Below is a small trained network, with its code and all its weights. Each question gives an input and a class and asks what happens when units are switched off, that is, made to give their printed mean instead of their output.

import numpy as np


def w(rows, s, z=0):
    codes = np.array(rows[::2]) - 128.0
    scale = np.full(codes.shape[1], s)
    scale[-1] = z or s
    return codes * scale


def norm(h):
    return h / np.sqrt((h * h).mean(-1, keepdims=True) + 1e-5)


def f(y):
    return y / 2 * (1 + np.tanh(0.7978845608 * (y + 0.044715 * y**3)))


def log_softmax(a):
    a = a - a.max(-1, keepdims=True)
    return a - np.log(np.exp(a).sum(-1, keepdims=True))


def net(x, mask):
    res = np.array(x, float).reshape(1, 3) / 4 @ E
    u = 0
    for l in range(3):
        y = f(norm(res) @ A[l][:, :-1].T + A[l][:, -1])
        res = res + np.where(mask[u : u + 7], y, B[l][:, -1]) @ B[l][:, :-1]
        u += 7
    return log_softmax(norm(res)[-1] @ U[:, :-1].T + U[:, -1])


A, B = {}, {}
E = w([
[108,38,78,146,151,174,139],'x0',
[174,253,103,73,214,178,115],'x1',
[126,131,122,124,129,123,130],'x2',
],0.0038)
A[0] = w([
[161,222,89,119,80,132,106,101],'L0N1',
[106,166,251,215,19,22,69,5],'L0N2',
[135,172,109,145,108,192,180,69],'L0N3',
[136,176,186,118,255,87,102,98],'L0N4',
[93,162,63,116,112,14,156,169],'L0N5',
[63,63,107,185,50,178,158,176],'L0N6',
[165,112,84,137,172,217,124,39],'L0N7',
],0.0045,0.0019)
B[0] = w([
[110,49,185,212,59,103,100,173],'L0N1',
[4,147,122,83,91,68,149,247],'L0N2',
[153,66,198,41,146,159,119,127],'L0N3',
[184,93,100,77,95,109,136,190],'L0N4',
[105,102,194,149,106,61,168,153],'L0N5',
[226,139,185,145,178,130,167,253],'L0N6',
[10,134,147,73,159,113,78,166],'L0N7',
],0.0043,0.0034)
A[1] = w([
[212,200,146,103,65,109,114,60],'L1N1',
[243,134,127,110,192,120,155,198],'L1N2',
[59,138,62,87,160,170,141,44],'L1N3',
[91,125,254,192,24,90,168,216],'L1N4',
[85,153,106,140,170,81,153,167],'L1N5',
[168,181,202,107,88,93,107,254],'L1N6',
[163,72,37,160,173,186,66,37],'L1N7',
],0.0057,0.0016)
B[1] = w([
[226,34,156,190,104,146,87,163],'L1N1',
[52,18,84,171,75,70,175,180],'L1N2',
[140,172,103,81,133,114,92,149],'L1N3',
[107,183,76,95,170,143,126,255],'L1N4',
[101,142,92,209,4,56,116,142],'L1N5',
[122,92,231,173,8,197,131,191],'L1N6',
[122,183,183,112,78,76,143,156],'L1N7',
],0.0042,0.0064)
A[2] = w([
[255,117,197,174,107,140,44,14],'L2N1',
[136,146,87,94,216,132,77,142],'L2N2',
[132,158,114,154,134,88,155,60],'L2N3',
[161,171,107,115,94,162,156,189],'L2N4',
[103,139,141,98,170,124,100,160],'L2N5',
[146,65,57,209,185,100,136,2],'L2N6',
[209,148,189,166,100,166,91,50],'L2N7',
],0.0073,0.00099)
B[2] = w([
[210,126,216,139,75,175,62,253],'L2N1',
[214,140,29,32,101,164,181,194],'L2N2',
[167,120,170,54,17,141,3,137],'L2N3',
[114,11,121,199,122,188,167,135],'L2N4',
[171,81,59,132,48,210,208,154],'L2N5',
[148,132,68,232,215,174,135,208],'L2N6',
[241,79,155,134,106,226,140,202],'L2N7',
],0.0047,0.0038)
U = w([
[5,186,174,125,52,70,136,222],'0',
[150,157,20,21,144,187,171,199],'1',
[117,162,152,121,189,138,101,2],'2',
[87,92,83,249,254,129,174,200],'3',
[198,105,229,149,66,204,89,214],'4',
[117,147,153,110,197,132,88,5],'5',
],0.0093,0.004)

Each question gives the input, the list of numbers given to net, and the class t.
The units are the neurons (one row each of A and B). Each row of codes is followed by its name. A weight is (code - 128) times the scale printed after its matrix; where a second scale follows, it is the last column's (A, B and U).
mask holds one flag per neuron, layer by layer. A switched-off neuron (its flag False) gives its mean, the last column of its row in B, instead of its output. The means were averaged over made-up inputs and are rounded, as every weight is.
A unit's drop is (log p(t) with every unit on - log p(t) with that unit switched off) / (log p(t) with every unit on - log p(t) with every unit switched off).
unit that matters most: the unit with the biggest drop
top k neurons: the k neurons with the biggest drops, biggest first
top k neurons in layer l: the k neurons of layer l with the biggest drops, biggest first
drop of u: that unit's drop, to one decimal
input [2,-2,-1], class 3: unit that matters most : L1N2
input [0,-8,3], class 0: top 2 neurons : [L0N2 L1N1]
input [0,5,7], class 4: top 2 neurons : [L0N1 L1N1]
input [1,-6,-5], class 3: top 2 neurons in layer 0 : [L0N6 L0N7]
input [7,1,8], class 1: top 2 neurons : [L0N7 L1N6]
input [6,1,0], class 1: top 2 neurons : [L0N7 L1N6]
input [0,-7,3], class 0: top 2 neurons in layer 1 : [L1N1 L1N2]
input [1,3,0], class 1: top 2 neurons : [L0N6 L0N7]
input [0,-7,6], class 0: top 3 neurons in layer 1 : [L1N1 L1N2 L1N4]
input [3,1,0], class 1: drop of L0N7 : 1.2
input [2,1,-6], class 1: drop of L0N7 : 0.6
input [0,-6,-4], class 0: drop of L0N2 : 1.7
